Each row is followed by its class number. Each block has new classes, again numbered from 0 up, in any order.
[-142  -27  431 -136 -324  242  -77   68  472  -55 -212  -85 -225   35
  586 -142  111  110   48 -129 -232   26  -16  -95 -101 -118  139  150
    7    8   37  284]
6
[  27 -206  292  184   30 -287 -261   66   95  437 -308 -269  334   34
  -76 -162  316  266  193  151 -457  305   25   28  -59 -187  -34 -105
  -91  -84 -112 -280]
3
[-197  -24  333  -93 -218  -60  -21   58  299 -100 -152 -137  -92   94
  653  -86  103  265  -31  -73 -201   90  153   13 -135  -63 -119  100
   38   36  -70  186]
5
[ 202   58  137 -166 -360 -250  126  124  228  508 -587 -303  -66  214
  167    9  185  323  -26 -244  115   48  -65 -122  -35    8 -305 -311
  145 -128 -185   39]
3
[-277 -262  387  -76  -43  137 -545  -75   54  -44   24 -241   47 -535
 -145 -242 -186 -107 -182  272  375  124 -760 -133  -56   34 -160  -58
 -243 -148  259 -293]
5
[ 133   18  172 -199 -403 -157   -5   32  186  466 -529 -291   10  301
  220   85  224  259  -26 -238  198  155  -63  -36  -59   84 -277 -329
  117 -188 -216   76]
4
[ 134   20 -301 -347 -434 -319   86  -13  -26  470 -403 -250 -159  332
   91   96  201  298 -184 -152  110  224 -127  150   14   58 -294 -302
   30   10  -70   80]
5
[-263  -98  174  344   -9   34   73  128  148  116 -217 -162  214 -146
   69 -365   85  152  370   72 -733  166  -73  -60  -73  -68   -5    5
 -284  -54 -130 -299]
2
[ -65   24  491   11 -121  282 -701 -212  109  294 -180    7  -59 -470
  111 -108   29    9 -220   35  317   87 -725 -145 -207   94  -69 -287
 -245  -38  104 -355]
1
[-298    0  403 -157 -296  130 -151   -7  327  -55 -251  -64 -251   84
  570 -102  133  208   19   -1 -128   97  -25  -75 -214 -133   44   73
  -46   -4   -2  152]
2
[-123 -153  438  184  -16    1 -371   54  212  353 -398 -233  148 -113
   15 -205  335  187  363   93 -712  274   16  -23 -193  -82   64 -212
 -402 -124  -41 -365]
2
[-196 -118  319  182  -41  -42 -125  156  138  443 -306 -372  175   58
   21 -253  166  125  438   73 -577  345  -24  -80 -105   19  169 -125
 -321 -231   48 -192]
0
[  86   83  -28  -87 -421 -218  -12  129  288  530 -574 -187  -70  368
  197   -6  287  379   36 -329   45   36   55  -36   15   75 -305 -344
  125 -123 -355   54]
0
[-116 -146  496 -138 -166  129 -520  -33   12  117  -38 -321  -16 -492
   59 -299  -42 -190 -126  112  409  162 -861 -232 -160  151 -268 -200
 -194 -178   71 -337]
4
[-278  -64  197  226 -148 -147   -5   32   96  403 -463  -61  326  125
  -45 -310  208  401  251   41 -571  389  -18  120  -64 -104  -53 -103
 -400  -65 -212 -284]
4
[ 149  -44  310   65 -507 -210   96 -173   45  429 -719  -38   49  200
  594 -258  504  231   47 -155 -351  478  -82   78 -197  -68  -57 -192
  -39   -6 -104  111]
7
[-165 -201  391  -16 -121  300 -647  -69  116  309 -235 -171  189 -403
 -117 -277  143  169  -17   40   52  347 -736  -67 -201   55 -122 -299
 -386  -51  156 -421]
3
[  18 -268  504 -575 -338 -110 -617   81  353  105  175 -367 -105 -536
  340  -72   54 -214 -175  -88  334 -179 -869 -134 -164  -10 -235 -147
 -430  -39  202 -223]
5
[ 171   38   12 -284 -333 -346   90  165  244  416 -403 -402  -36  180
   28  -12  114  232   31 -228   97  -20 -185 -147   -2   50 -394 -344
  142 -201 -217  -69]
3
[-167   -1  277  276   39   52    3  100  120  177 -307 -313  148 -281
 -221 -146   54   15  315  103 -555  150  -77  -70  -57  -69   23  -47
 -237 -118   51 -310]
4
[-192  -85  411 -106  -47  243 -508  -47   23  110  -72 -215   33 -479
  -13 -205  -45 -105 -136   43  425   73 -865 -255 -264   90 -257 -165
 -166  -75  122 -398]
7
[ -56  -87  169  351 -193   59  275  164   41  317 -438 -302   88 -232
  -38 -491   74  143  187   33 -279  248 -311  -83  -87 -220  109   55
 -284 -127  -21 -378]
1
[-133   37  504  -45 -245  207  -16  -78  244   -5 -287  -47 -200  162
  673  -35  271  110  105 -146 -285  163  163   10 -264  -25  172    0
  -96   46   51  252]
2
[ 119    9   59   30 -304 -214  139  168  297  348 -556 -372  -52  220
  160  -81  167  475  -72 -175  135   79   38  -37   28   62 -375 -254
  211 -130 -282 -124]
1
[-151  -92  329 -217  -80  208 -532  -89   36  143  -59 -152  -39 -496
   28 -216 -143 -162 -235  111  535  -29 -875 -169 -139   61 -169 -102
 -205   19  138 -256]
4
[-136  -30  519 -183 -211  162  -50  122  251  -59  -19  -55 -108  -41
  695 -103   79  183 -134 -261   -6  171  -34 -153 -252  -26  -56   93
  -90 -120   20  191]
6
[-157   -2  325  -17 -247  158 -168  -86  266  220 -366   75  -59  226
  600  -88  200  217   19  -34 -153  198   35   35 -215  -88  146  -27
  -71   31 -113  188]
0
[  70 -310  276  233 -181 -118  -53  237   45  419 -204 -230  313  -97
  -31 -299  292  134  351   55 -587  499 -130 -141 -125 -146   44  -69
 -315 -251  -60 -361]
7
[-105 -170  308 -229 -168  194 -560  -32   20   71   57 -205  -70 -585
   84 -241 -234 -139 -196  159  309   65 -899 -273 -148   41 -231 -147
 -170  -70  242 -259]
2
[-163  -46  330  279   25  104  -60   84  142  351 -448 -168   58  -74
   26 -222  254  123  332   99 -496  213   -2  -96 -158  -40  200 -104
 -357 -132  -85 -368]
1
[-168  -92  355  343  -36   69 -257  134  147  163 -302 -295  167 -246
  -25 -326  240  208  424  132 -632  281  -92 -106  -39  -21   73 -106
 -271 -162   24 -326]
3
[-266  -78  224  251   49   78    2   65   91  222 -316 -282  378  -12
  -22 -181  162  190  371   95 -516  197  -60   86 -111  -67   56  -36
 -343  -32  -80 -333]
4
[ 251   92   -3 -262 -472 -317  152   83  111  578 -530 -259 -191  398
  160  -56  254  351  -80 -333  175  197  -50  -43    1  130 -279 -364
   91 -210 -132   70]
6
[ 150  159  189 -131 -417 -233  -50   68  248  513 -577 -203  -73  271
  186   35  372  430   34 -428  -40  145   52  -44  -79   74 -283 -425
   25 -197 -246   41]
3
[-193 -140  452 -167 -187  145 -432  -37   39  146  -68 -243 -118 -494
  153 -230  -97 -190 -218  159  461  117 -885 -218 -196   28 -137 -112
 -272 -155  185 -232]
0
[ -49 -184  280   48    7   30 -121  144  127  377 -411 -294  185   -2
  145 -281  232  133  371  128 -654  215   -6  -51 -127  -86  139  -65
 -333  -29   35 -244]
6
[-127 -120  256  180  -14 -103 -187  113  142  363 -394 -252  201 -192
    5 -302  164   85  305  113 -521  128 -152  -62  -88  -83  -10 -117
 -320  -51  -21 -339]
0
[  23 -103  403 -249  -40  149 -656 -118   30  194   35 -135   22 -638
  139   56  -38 -238 -256   26  419  -55 -812 -164 -225   68 -156 -236
 -267   -5  322 -268]
0
[ 209   99  -67 -239 -412 -223  113  -53  151  492 -522 -234  -29  377
  188  165  104  266  -62 -208  233  -82 -138   -4  -38   -7 -273 -362
  182 -108 -213   74]
2
[ 184  178  180  -39 -391  -77 -232  -56  327  548 -713 -104 -118  221
  371  282  390  454 -136 -428  191  -12  179  -13  -71   93 -293 -415
  240  -85 -208  162]
5
[ 201   58   17 -172 -278 -148   17   24  236  569 -485 -298  128  245
  144   47  221  245   42 -381   66  -65 -142  -21  -14   53 -198 -292
  130  -65  -73   16]
6
[-161  -41  474 -243 -374   38 -179   29  359  250 -284  -21   47 -264
  609 -179  -63  184 -183 -155  -97  119 -415 -136 -282 -293 -130   67
 -196  -17  -57   73]
4
[-271   10  350  -89 -319  206 -263   56  356 -173 -120  -21 -248   26
  525 -186   21  119   -6  -55 -108   79  -11 -101  -89  -69    5  105
   81   -2  -72  274]
0
[ -47  -83  330  -24 -304   58 -181   37  203  -96 -220 -139 -130 -108
  503 -241    9  126   13  106 -181  224 -113 -181 -102 -121  -26  114
  194  -38   82  166]
7
[ -43  -53  -13  170   73 -138  366  154 -342  287 -354   33   83  -76
  210 -583  162   29  386   68 -780  281   82 -125 -205    9   15  -20
 -412  156  -33 -340]
2
[  97   81   31 -251 -232 -225  114  -62   36  557 -588  -37  167  381
  233  221  150  373 -109 -334  217   46   99   41 -165   10 -244 -358
  -70 -159 -194   67]
5
[ 205   60  130 -230 -353 -213   22   46  204  494 -492 -267  -57  227
  114  150  226  229  -62 -346  236   78  -97 -105 -100   42 -241 -289
  180 -141  -27   77]
7
[-388  -39  227  430  -83   45  -86  238  223  114 -117 -183  154   48
   27 -355  246  371  535  -59 -803  332  175 -100  -28   54   34  -25
 -242 -185 -133 -280]
2
[-118 -149  373  288  -74   54 -162  132  134  274 -453 -207  157  -60
   34 -292  355  161  443  121 -662  362   22 -115 -181 -102  126  -87
 -302 -178  -81 -339]
7
[-245 -179  376  286  -47  108 -295  130  313  279 -383 -313  199 -205
    1 -297  239  174  420   96 -625  195  -89  -68 -107  -82   77  -76
 -333 -113  -22 -377]
5
[  86   77   94 -158 -404 -102   16  101  330  486 -635 -284 -132  296
  152  123  308  306  141 -326   34    8  116  -87  -56   65 -172 -340
   78 -173 -137   37]
5
[ -90  133  138    7 -305   27  170   37  180  175 -572 -318 -298  358
  154  -36  361  323  -17 -196  426   53   35   -1    2  114  -75 -139
  142 -222 -107   67]
6
[-113  -84  347 -166 -285  -43  -83   87  358  -90 -254 -253 -243    4
  674 -207  237  186   -5   -4 -264  148   31  -24 -150  -74  -40   73
   14   62  -36   71]
1
[ -17  135  208 -228 -407 -253  -49  118  185  434 -423 -209 -315  512
  140   46  304  371 -101 -390  229  260  176 -133   18  222 -268 -321
  152 -414 -265  250]
6
[  79 -369  -95 -169  250 -164 -265 -107 -100   13  277 -388  529 -338
   16  181 -390 -122 -196  567  244  -84 -620   86   38  -82 -160   21
   71  143  391 -250]
0
[-162 -248  196  217   35   38    4  145   70  386 -360 -354  324 -117
  -91 -265  104  204  293  146 -394  304 -125  -22 -158 -157   90  -10
 -335 -111   96 -385]
5
[  39  116  157 -139 -323  -45 -146  101  386  531 -469 -238 -172  252
  119  173  300  283  -39 -391  179   15    3  -58 -110   64 -177 -330
   68 -174 -198   49]
0
[-253  -69  454  -79  -92  145 -415  -51  -10  -10 -148 -233 -173 -557
   74 -335  -93 -139 -113  202  314   15 -776 -281 -203   42 -239 -113
 -191  -72  174 -373]
2
[ 121   77  183 -189 -273 -213  196   19  166  513 -584 -168   12  283
  177  218  271  202  -51 -363   88   50  105  -57 -219    1 -307 -357
   13 -197 -270  -23]
5
[-211 -116  304  342  -85   -5 -316  181  106   16 -162 -262   64 -192
   54 -274  224  173  394  210 -744  207   46 -108   20  -29  -54  -62
 -210 -129 -123 -296]
2
[-110   48  413  112 -286  121  104  -28  186   22 -535   71  -63  -28
  598 -242  253  204   30  -91 -236  128  -22  -75 -268 -169  -76   64
  -19  146 -124   12]
7

A new block, with new classes numbered from 0.
[ -33 -267 -207  104   25  437 -154   16   11  323  -36  -14  112   90
  295 -345 -115   21  -79 -139  -87  128  474 -177  289   52 -191  324
 -185 -405  392  241]
1
[ -53  -14  191  -86   65  395 -184  -47   16  148  451   53   23   22
  487  -36  -45  131  -97   -7 -164   12  106 -343   31  -96 -339  288
  239 -266  -10  487]
4
[-320  322  -88   97 -391  -29   14  146  240   32  203   60  107 -162
 -122  102   84 -274  -74 -372 -144 -172 -562   16 -122  359  -25 -111
  461   10   61  -70]
6
[ 394  -72  549 -238  -79  582 -152 -302  207   82  164 -150  148  147
  623  -68  125 -168   86  235  -32   90 -144 -385  199  -35    3  607
 -232 -380  -28  489]
6
[ 159    5  234 -215   19 -186 -170  -48  224 -119  -76  147 -139 -187
   92   -9   84  -51 -116  375   -6   -5 -490 -153 -155   45 -142  173
  337 -300  145  103]
8
[ 372 -447  396 -301   38  160 -262  -69  -99   73 -552 -169 -106 -120
  254 -181  166   63  -52  495   86  280  199 -229  252 -108 -197  491
 -341  -11 -114  122]
9
[-171   57   11   15 -288  138  -65   84   86  227   62 -137  138  -90
   37  -50   78 -214  -11 -208 -180   84   19  -93  157  176  -59  252
   11   41   29  100]
2
[  78 -144  109 -113  111    6 -250    0  135  -24 -245  140 -132 -144
   39 -109    8   40 -186  217   78   34  -92 -103   31   11 -282   73
   72 -185  200   63]
8
[-479  138 -318  -15 -101  -63 -295  102  -88  308  517 -139   99  -58
  161  -14  143  180 -446 -439 -320   32  470 -370  -20  490 -157   38
  432  -30   64  406]
4
[ 130  -12  407   38   55  665  400 -152  159 -104  432   71  178  582
  179  168 -218 -421  749 -167   92  -73 -199  186  214 -291  232  -42
 -606 -123 -163   -1]
2
[ 469 -239  104   64  129  144   51 -147  132  -12 -283  267   29  117
  240 -382  -88  -66  -60  214  195 -184  -74   42   49 -235  111  295
 -263 -667  513   30]
7
[ 130 -147  307   -4   80  524  156 -101  -71   41  151  -60  137  271
  250  -40 -127 -249  365  -39  101   -7  308   49  295 -165   64  182
 -679  135 -109   11]
7
[ 145 -133  220   20  146  472  274 -176   80 -194  441   44   89  686
  143  109 -241 -305  567  -72   -9  -62 -225  124  140 -132  195 -136
 -388 -251  100  -68]
9
[  38 -123   48   57  -78 -245   41  137  -50   -1 -483  -13  -18 -173
 -258 -118  142 -155  -96   28   89  -75   47  200   25  306   48  113
 -184  402   36 -259]
1
[ 333 -375  301 -273  144  312 -147 -158   24  165 -220 -110  -67  -43
  437 -215   68   75   84  466  -33  371  257 -238  274 -197 -190  508
 -363 -356   78  234]
8
[-202   49  154  -27 -294  195 -356  162  -70  326 -201 -245  176 -379
   71  -65  163 -142 -350 -173  110  -66  444 -180  237  254 -319  310
 -196  591 -194  146]
7
[  83  -96  150 -207 -188  247  211 -180  250  -70  173  -51   94  325
  133   85   16 -314  580  106 -216  286 -444  -23  149   39  284   69
 -289 -458   99  -75]
6
[-176    3    4 -196   -4 -499  -36   48 -187   17  241 -304  -56   54
  -34  156  382   -6 -245  101 -253   99  123 -199 -165  629  169  110
  176  398 -157  123]
1
[-186  198   92  -89 -307 -199   64   46  253 -157  147   -3   57  150
 -229  280  149 -307  204  -93 -226   -4 -702   18  -92  316  149 -136
  303  -29  -19 -106]
2
[ -96  -75 -107  118 -220  308 -215   83   32  240 -316  -25  135 -172
  -43 -254  -76 -100 -138 -271   73 -105  324   41  266   71 -238  211
 -222  175  231  -80]
0
[  65 -158  -60 -135    3 -330  -47    2 -175  177  -10 -300  -53 -111
  117  -98  326  139 -308  194 -193  214  388 -218   35  398  128  264
 -110   73  -19  133]
6
[ -90  147   31   72 -118 -108 -174  138  172   80   43  298  -86 -354
  174 -173   65    7 -352  -28  -85 -141 -401  -95 -217  135 -283  235
  671 -230  186  219]
1
[-274   -3 -244  -23  -34 -459 -250  186   36  -70  -19  104 -217 -213
 -218   88  132  154 -406  -10 -107  -31 -170  -32 -196  326 -297 -213
  577  157  138  -47]
0
[-351 -307 -735   57   99 -581  126  200 -309  173   15 -300 -158   -9
 -348  -76  126  224 -173 -137 -314  286  758  148   55  478  121 -204
 -153  342  219 -343]
0
[ -41 -103   91   35  160  899   -7   -4    7  149  364  235  104  291
  309 -223 -482  -59  413 -211  113   24  292 -128  303 -503 -288   73
 -372 -287  142  220]
5
[ 273  -49  132  144  134  706  135  -85  -62  225  374  -61  209  126
  590 -245 -190  -89  113  -32   60  -41  568 -117  302 -224  -22  468
 -395  -71   15  281]
3
[-140 -269 -118  -28   27  154 -377   64  -39  194 -147 -115   73   64
   30  -99  -29  104 -243  -62   62   53  472 -249  286  192 -300   58
 -249 -101  233  183]
7
[ 137  326  533 -108 -511  245  139  -41  442   49   94  -43  196 -217
  288   34  231 -491  156   76 -162 -127 -845  -11  -50   87   11  564
  228  -13  -96  147]
8
[ -16  -48  -93   -3 -194  200  -35  -69  150  201  203  -95   79   99
  272  -98   59  -70   82  -73 -275  133   29  -93  143  113   23  275
   10 -340  190  129]
0
[  32  272  502    5 -106  427  112  -97   14   57  531 -162  178  174
  294  170  -52 -369  315 -205  -57 -134 -135  -70   92   18   60  209
 -163  302 -363  203]
5
[  -6 -210   55  -83   73  260   -7   34   79  147   41  -17  -77  -65
  177  -61  -68  -59  167  107  -71  257  112  -28  164  -93 -232  154
 -160 -146   59   19]
8
[ -76 -149  -73  176  -24  487  292   31 -157  240  382 -187  137  195
  250 -138 -157 -224  348 -291 -164  108  469  142  265  -65   49  206
 -451  151  -35  -82]
9
[-124  -86  -32  -91  221  275  -88  -80   57  -29  671  127  -13  359
  352  102 -153   52   77    0 -155  136  -72 -279   37  -45 -236  -83
  231 -479  166  370]
3
[ -70 -131   -7 -154  -88  -55 -284   16  -21  178  -13 -221   38   39
   98  -27  176   74 -235   65 -128  148  246 -311  141  282  -89  188
  -80 -103   66  204]
7
[-128  206   83  144 -118  264  415   28   54    1  651   40  160  217
  139  139 -121 -390  416 -353 -129 -131 -178  192   -4  -11  156  -20
  -53  100 -129  -60]
7
[ 470 -182  495  -43  312  867  -21 -266   -7   34  145   34  143  437
  541 -167 -178 -145  276  103  228 -167  272 -203  307 -305  -80  365
 -660 -236   30  313]
4
[ 163 -134  -36  163   39  177  132  -20   28  142  -70    7   40  -20
  122 -262 -141 -160  126  -87  -47   -8  192  133  188  -41   53  196
 -243 -145  256  -61]
5
[-314  102   22  122 -231  443   30   32   96   74  485  -72  200  217
   50  148 -148 -284  312 -445 -142 -102  -28   42  193  142 -154  -48
  -42  156  -33  -17]
0
[  89  -71  280  -56 -143  827   66 -122  143  103  253  -77  281  237
  432  -16 -146 -355  458 -117  -20   89   82 -106  369 -144  -69  343
 -420  -97  -54  129]
3
[ 144 -165  -52   35  111   -3  318  -66   66  -78  117   43    2  343
  -31  -45 -100 -199  323   43 -108   60 -129  146   70  -36  260    1
 -263 -307  282 -123]
2
[ -90   53  -34  -51 -499  -16  195   59  200  167 -122 -112  101 -314
  -30  -93  176 -331  222 -105 -258  222 -320  101   64  162  129  269
  -27  -34  -32 -202]
6
[ 165 -188   71 -122    1  -50 -203   50  106   -4 -395  128 -111 -301
   84 -162   69   50 -272  233   66   89 -125  -90   19   -5 -263  231
  174 -119  187   13]
3
[-154   58 -180  164 -359  362  113  118  170  257 -103   73  165 -242
  -17 -277 -112 -280  111 -363  -58   10  -91  129  165  -20  -75  181
 -103 -105  233 -157]
6
[ -93 -306  108 -236   -9  362 -104 -116  -64  158  141 -314  152  309
  180   42   55  -42  256   21 -162  350  418 -213  407  145  -86  170
 -568   10  -53  158]
3
[  77   80  440 -244   85   19 -370  -50   87  -30  339   38  -77   19
  359  112  159   70 -315  274  -34  -57 -314 -486 -114  100 -274  306
  423 -169  -59  598]
2
[-335 -316 -464  136   67  440 -233  130 -141  333  -91  -98  120  134
  -54 -190 -236  125  -40 -399  -57  149  850  -85  388   99 -327  -58
 -405    5  333  -16]
4
[ 259  -16  362   87 -129  430  258  -57   64  127   18    5  178    6
  362 -220  -18 -374  299    4   21  -86  -56   93  143  -73  109  565
 -348    4  -16   48]
1
[-529  158 -186  107 -343   50 -241  322  -92  365   48 -169  124 -324
 -116  -20  112  -65 -385 -479  -98  -72  323  -93   84  385 -289   73
  145  531  -66   15]
7
[-273   74   89  205 -304  580    9  131  199   16   66   55  195   75
 -111  106 -197 -401  335 -514   63 -191 -169  245  217   45 -184 -161
 -131  297  -98 -237]
9
[ -39  -58  178   -7 -257  192 -326   95   81  159 -363 -137   88 -227
    5  -82  123  -93 -271 -118   79 -110   50  -66  174  221 -242  230
  -14  256  -22   46]
9
[   7 -140   61  -19 -308  392  159   36  229    6 -465   21  131  -37
 -215  -69  -70 -369  412 -146  106   82 -210  249  262  -58   40    6
 -501   86   66 -390]
6
[-136  -89  -61   83  -96    9  125  153 -225  251  -32 -257   77 -112
  -42  -98   94 -100  -36 -161 -122  113  534   58  204  181   31  243
 -321  487 -111  -57]
2
[ -11  -42  175   31 -218  122  -59  114  110  112 -113   81  -69 -322
  140  -93   62 -151  -51  -30  -83   19 -250   70    3  -41 -254  257
  232   58 -104   10]
9
[-151 -377 -241   14  250  238   86   53   85 -103  -69  178 -119  282
 -227   38 -328  -48  449  -25   33  236   52  209  199 -161 -203 -390
 -313 -253  299 -329]
8
[  -5 -159  103 -161   20  -45  -80    4  160 -283 -104  120 -140  107
 -179  224  -29  -99  186  163   74   23 -390   71  -37   15 -169 -218
   99   84   32 -191]
0
[ 216  -66  541 -214 -236  249 -256  -81  -11  141 -388 -351  155 -157
  162  -28  243 -193   53  147   55   69  113 -238  305  182  -61  479
 -332  323 -305  139]
5
[ -62 -257    7   47  231  432 -110   19   21   88  164  182  -56  132
  287 -167 -198   80   27  -27   11   96  166 -104  151 -112 -334  109
   -5 -296  259  241]
1
[ 135 -588  -53 -210  -10  279   78 -121   57   50 -516 -123   22  245
  -29 -135  -26  -56  481  201 -152  410  325   79  407  -71   80  106
 -745 -298  238 -268]
4
[ -37  287   64  132 -296 -141  221   97  107  145  233  -51   72 -210
   18  -35   83 -307   46 -214 -215 -106 -293  138 -113  197  172  191
  240  140  -40  -80]
5
[ 299   -9  320 -115  202  265   31 -257   47  -88  460  -43   63  469
  391   -5  -34 -126  174  150  -83  -76 -112 -258   58   14  194  178
  -82 -386  120  347]
5
[ 415  -68  554 -215   58  304  -45 -184  406 -275  -57  390  -70  155
  281   13 -108 -208  232  344  214 -123 -799  -56  -54 -366  -94  113
    9 -613  157  134]
7
[ 101 -307    5    1 -192  595   85   -5  187  176 -469  -68  163   34
  -24 -207 -191 -350  509 -126   51  202  143  192  442 -184  -28  211
 -654  -42  226 -252]
5
[  37  194  460 -152 -350  474  -44  -72  191   74  165 -140  248  -44
  316   88  142 -396  192  -75  -41  -31 -271 -166  154  106  -33  414
  -88  194 -298  165]
3
[ 101  -22   93  385  -95  708  403   60   80  206    4  233  195   21
  234 -336 -328 -444  433 -376   90 -150  128  404  250 -282   31  304
 -471    1  135 -176]
1
[ 233   94  208  115   57  382  113  -96  121   80  126  117  122  102
  240 -250 -111 -202   53  -56   89 -216  -26   52   93  -94   61  283
 -237 -183  239   73]
8
[ -39 -195   92 -169  186  198   55 -144  130 -287  385  129 -131  546
   54  307 -152  -86  474  109 -120  174 -343    5   48  -97  -50 -342
   -2 -290   53  -26]
0
[-203  -40 -152  208 -175  247  -50  129  153   56 -159  131  125   15
 -191  -59 -162 -187   71 -351   77 -126  -23  186  186   47 -162 -177
 -118  -22  230 -224]
7
[-141   19 -295  225  116  158  107   20 -112  121  500   34   58  286
   80 -113 -144   -8  -34 -305 -106 -167  307   43   24   84    8  -57
   -6  -52  271   38]
0
[-135 -170 -131  133  102  333  291   12 -133   41  211  -79   94  330
  -20   38 -148 -190  409 -241  -83   39  393  188  210   12   83 -154
 -495  187  -20 -219]
4
[  63   25  135   95  -92  272   42   44  228   20   36  354  -42 -166
  247 -152 -154 -137   66  -62   -1  -39 -406   97  -23 -280 -176  170
  257 -399  195   21]
7
